Below are the code and all the weights of a small trained network. Each question names an input and a class and asks about switching units off, where a switched-off unit gives its printed mean instead of its output.

import numpy as np


def w(rows, s, z=0):
    codes = np.array(rows[::2]) - 128.0
    scale = np.full(codes.shape[1], s)
    scale[-1] = z or s
    return codes * scale


def f(y):
    return y / 2 * (1 + np.tanh(0.7978845608 * (y + 0.044715 * y**3)))


def log_softmax(a):
    a = a - a.max(-1, keepdims=True)
    return a - np.log(np.exp(a).sum(-1, keepdims=True))


def net(x, mask):
    res = np.array(x, float).reshape(1, 5) / 4 @ E
    y = f(res @ A[0][:, :-1].T + A[0][:, -1])
    res = res + np.where(mask, y, B[0][:, -1]) @ B[0][:, :-1]
    return log_softmax(res[-1] @ U[:, :-1].T + U[:, -1])


A, B = {}, {}
E = w([
[129,129,127,128,129,128,130,127,125,128,125],'x0',
[113,148,111,108,18,92,2,102,104,115,73],'x1',
[129,130,127,128,126,128,132,125,128,130,128],'x2',
[63,166,137,20,138,168,128,203,115,224,93],'x3',
[90,51,6,117,116,163,136,108,38,141,166],'x4',
],0.009)
A[0] = w([
[62,162,140,25,137,166,126,204,120,241,99,220],'n1',
[111,175,170,88,139,143,125,173,154,166,97,173],'n2',
[149,165,204,138,146,116,134,141,192,123,112,249],'n3',
[128,150,120,113,41,87,31,105,122,120,78,208],'n4',
[169,150,189,157,149,110,139,131,192,105,123,254],'n5',
[122,145,113,109,10,89,2,106,112,124,71,221],'n6',
[90,108,71,101,92,145,99,112,74,149,115,128],'n7',
[171,87,107,202,120,105,139,64,122,52,168,243],'n8',
[92,48,15,118,115,160,138,110,31,136,167,224],'n9',
[127,107,138,142,210,166,222,150,140,137,179,250],'n10',
[66,167,138,36,133,165,120,192,122,222,91,202],'n11',
],0.008,0.0051)
B[0] = w([
[90,154,122,41,145,143,145,224,88,136,84,252],'n1',
[117,175,141,86,153,101,116,185,111,136,81,188],'n2',
[174,190,188,118,142,67,149,142,169,115,106,215],'n3',
[91,136,148,165,65,120,74,97,93,44,95,226],'n4',
[195,178,185,153,120,54,158,116,184,100,129,214],'n5',
[78,130,138,152,58,126,77,97,81,29,110,251],'n6',
[69,96,86,111,98,161,137,125,73,88,156,171],'n7',
[170,88,106,210,152,75,105,64,166,147,177,225],'n8',
[99,28,2,122,146,178,141,115,106,145,198,228],'n9',
[155,115,110,111,222,143,190,158,175,201,144,228],'n10',
[84,156,132,65,136,133,128,212,77,116,97,238],'n11',
],0.0084,0.013)
U = w([
[238,173,222,186,174,69,204,90,240,150,175,252],'0',
[166,181,244,225,29,85,62,29,169,70,75,158],'1',
[182,42,59,195,207,148,152,67,181,251,218,197],'2',
[106,57,71,200,75,138,46,25,98,97,179,78],'3',
[168,209,199,55,192,103,187,200,167,218,65,153],'4',
[82,215,233,100,94,86,43,172,80,95,36,81],'5',
[91,95,84,65,187,253,201,176,112,254,137,73],'6',
[59,110,80,70,64,226,120,153,52,73,124,5],'7',
],0.0037,0.0018)

Each question gives the input, the list of numbers given to net, and the class t.
The units are the neurons (one row each of A and B). Each row of codes is followed by its name. A weight is (code - 128) times the scale printed after its matrix; where a second scale follows, it is the last column's (A, B and U).
mask holds one flag per neuron, in row order. A switched-off neuron (its flag False) gives its mean, the last column of its row in B, instead of its output. The means were averaged over made-up inputs and are rounded, as every weight is.
A unit's drop is (log p(t) with every unit on - log p(t) with that unit switched off) / (log p(t) with every unit on - log p(t) with every unit switched off).
The circuit of an input: a set's keep is (log p(t) with only the set's units on - log p(t) with every unit switched off) / (log p(t) with every unit on - log p(t) with every unit switched off). Starting from all 11 units, units are removed one at a time, each time the one whose removal leaves the highest keep (on an exact tie, the one counted first), for as long as the keep stays at least 0.8.
units of the circuit, in order: the units of the circuit, biggest drop first
unit that matters most: the unit with the biggest drop
top k neurons: the k neurons with the biggest drops, biggest first
drop when u is switched off: that unit's drop, to one decimal
input [-1,5,3,0,-5], class 1: units of the circuit, in order => [n1 n11]
input [4,7,7,0,-4], class 1: unit that matters most => n1
input [0,0,-3,-7,-3], class 0: units of the circuit, in order => [n6 n5]
input [-8,-6,-3,-1,-4], class 0: units of the circuit, in order => [n1 n5]
input [-3,1,4,-1,-7], class 1: top 2 neurons => [n10 n1]
input [8,0,2,-7,-7], class 0: units of the circuit, in order => [n6 n5]
input [-2,0,-4,1,7], class 6: units of the circuit, in order => [n6 n4]
input [2,-1,8,0,0], class 0: units of the circuit, in order => [n1 n6]
input [-3,0,-1,-4,1], class 2: units of the circuit, in order => [n6 n4 n8]
input [6,8,1,0,8], class 3: top 2 neurons => [n1 n11]
input [-2,7,-2,-1,-1], class 1: top 2 neurons => [n9 n1]
input [6,-5,4,-1,0], class 0: top 2 neurons => [n9 n1]
input [-5,7,-7,-1,-5], class 1: top 2 neurons => [n1 n11]
input [-6,0,-3,2,7], class 6: top 3 neurons => [n6 n4 n9]
input [-4,8,-4,-3,-1], class 1: top neuron => [n9]
input [8,5,-3,-1,-6], class 1: top 2 neurons => [n1 n11]
input [-3,2,-1,-2,-7], class 1: top 2 neurons => [n10 n1]
input [7,1,8,-2,-6], class 1: top 3 neurons => [n10 n1 n9]
input [1,-5,-7,-1,6], class 2: top 2 neurons => [n1 n11]
input [-6,-1,1,-4,7], class 2: top neuron => [n6]
input [-8,2,5,-3,6], class 3: drop when n10 is switched off => 0.1
input [-7,-1,3,2,3], class 6: drop when n4 is switched off => 0.2
input [0,2,4,8,2], class 7: drop when n3 is switched off => 0.2
